Below are the code and all the weights of a small trained network. Each question names an input and a class and asks about switching units off, where a switched-off unit gives its printed mean instead of its output.

import numpy as np


def w(rows, s, z=0):
    codes = np.array(rows[::2]) - 128.0
    scale = np.full(codes.shape[1], s)
    scale[-1] = z or s
    return codes * scale


def norm(h):
    return h / np.sqrt((h * h).mean(-1, keepdims=True) + 1e-5)


def f(y):
    return np.maximum(y, 0)


def log_softmax(a):
    a = a - a.max(-1, keepdims=True)
    return a - np.log(np.exp(a).sum(-1, keepdims=True))


def net(x, mask):
    res = np.array(x, float).reshape(1, 4) / 4 @ E
    u = 0
    for l in range(3):
        y = f(norm(res) @ A[l][:, :-1].T + A[l][:, -1])
        res = res + np.where(mask[u : u + 4], y, B[l][:, -1]) @ B[l][:, :-1]
        u += 4
    return log_softmax(norm(res)[-1] @ U[:, :-1].T + U[:, -1])


A, B = {}, {}
E = w([
[130,125,128,125,123,132,128,130,129,128,128,129],'x0',
[129,142,219,46,153,107,139,115,162,142,57,126],'x1',
[129,128,129,127,128,129,129,128,128,129,129,127],'x2',
[120,75,122,124,101,47,9,63,146,133,118,170],'x3',
],0.0011)
A[0] = w([
[180,141,84,197,99,191,200,198,105,96,167,148,2],'0.n0',
[203,94,199,86,103,117,113,155,174,120,62,159,105],'0.n1',
[163,171,93,189,122,232,250,245,102,88,165,72,40],'0.n2',
[121,184,190,64,190,184,196,164,135,145,91,44,67],'0.n3',
],0.0012,0.00071)
B[0] = w([
[35,175,99,58,189,87,117,12,118,193,146,68,192],'0.n0',
[45,190,115,121,179,104,147,71,111,134,147,120,179],'0.n1',
[38,185,116,27,221,14,69,7,129,197,125,96,252],'0.n2',
[185,119,129,221,58,146,145,177,158,45,105,232,218],'0.n3',
],0.0013,0.0023)
A[1] = w([
[98,167,174,47,175,154,180,123,124,208,110,19,95],'1.n0',
[127,61,79,189,76,107,70,119,124,128,167,143,89],'1.n1',
[180,33,82,232,8,156,72,171,112,80,175,140,44],'1.n2',
[197,82,211,37,125,142,131,177,170,124,72,98,2],'1.n3',
],0.0014,0.00073)
B[1] = w([
[179,55,121,187,52,140,102,166,140,104,125,171,250],'1.n0',
[174,127,131,145,114,173,172,183,127,103,113,154,208],'1.n1',
[212,71,141,186,60,155,109,216,106,145,100,208,198],'1.n2',
[106,129,2,177,135,140,125,122,53,150,247,75,177],'1.n3',
],0.002,0.0019)
A[2] = w([
[206,81,92,197,81,136,99,174,120,101,150,152,49],'2.n0',
[131,146,153,122,115,142,215,158,140,114,110,148,91],'2.n1',
[107,131,4,148,135,111,129,114,144,148,159,136,254],'2.n2',
[99,151,61,147,151,159,155,122,99,132,211,57,66],'2.n3',
],0.0024,0.00065)
B[2] = w([
[205,93,163,179,76,183,159,201,79,213,144,182,234],'2.n0',
[181,156,145,158,189,189,119,170,153,72,108,75,216],'2.n1',
[114,146,104,181,133,246,193,115,54,180,176,112,253],'2.n2',
[27,153,101,78,164,60,62,7,103,184,138,101,225],'2.n3',
],0.002,0.0023)
U = w([
[21,173,37,130,171,146,157,31,76,175,200,60,140],'0',
[90,85,177,32,114,1,51,41,198,114,72,160,138],'1',
[218,46,91,205,37,164,107,211,86,167,170,200,133],'2',
[69,37,16,43,34,23,174,243,214,2,216,22,1],'3',
[75,42,19,42,37,22,171,243,207,5,215,22,5],'4',
[201,181,177,131,184,188,198,220,197,8,78,73,140],'5',
],0.0063,0.0077)

Each question gives the input, the list of numbers given to net, and the class t.
The units are the neurons (one row each of A and B). Each row of codes is followed by its name. A weight is (code - 128) times the scale printed after its matrix; where a second scale follows, it is the last column's (A, B and U).
mask holds one flag per neuron, layer by layer. A switched-off neuron (its flag False) gives its mean, the last column of its row in B, instead of its output. The means were averaged over made-up inputs and are rounded, as every weight is.
A unit's drop is (log p(t) with every unit on - log p(t) with that unit switched off) / (log p(t) with every unit on - log p(t) with every unit switched off).
The circuit of an input: a set's keep is (log p(t) with only the set's units on - log p(t) with every unit switched off) / (log p(t) with every unit on - log p(t) with every unit switched off). Starting from all 12 units, units are removed one at a time, each time the one whose removal leaves the highest keep (on an exact tie, the one counted first), for as long as the keep stays at least 0.8.
units of the circuit, in order: the units of the circuit, biggest drop first
k most important neurons: the k neurons with the biggest drops, biggest first
drop of u: that unit's drop, to one decimal
input [-5,0,4,-8], class 0: units of the circuit, in order -> 0.n2
input [7,0,4,-5], class 0: 3 most important neurons -> 0.n2, 0.n0, 1.n2
input [7,8,-3,0], class 5: 2 most important neurons -> 0.n2, 2.n3
input [7,1,-3,0], class 5: 4 most important neurons -> 0.n2, 0.n1, 1.n0, 1.n3
input [-2,8,3,0], class 5: units of the circuit, in order -> 0.n2, 2.n3
input [-4,1,2,-1], class 5: 2 most important neurons -> 0.n3, 1.n0
input [2,0,8,8], class 2: 4 most important neurons -> 0.n2, 0.n0, 2.n3, 1.n1
input [1,1,0,0], class 5: 3 most important neurons -> 0.n2, 0.n1, 1.n0
input [6,-1,8,-8], class 0: drop of 0.n2 -> 0.6
input [-4,-1,-2,8], class 2: drop of 0.n2 -> 1.8
input [8,-6,-4,-6], class 0: drop of 2.n1 -> 0.0
input [6,0,8,-1], class 0: drop of 0.n2 -> 0.2
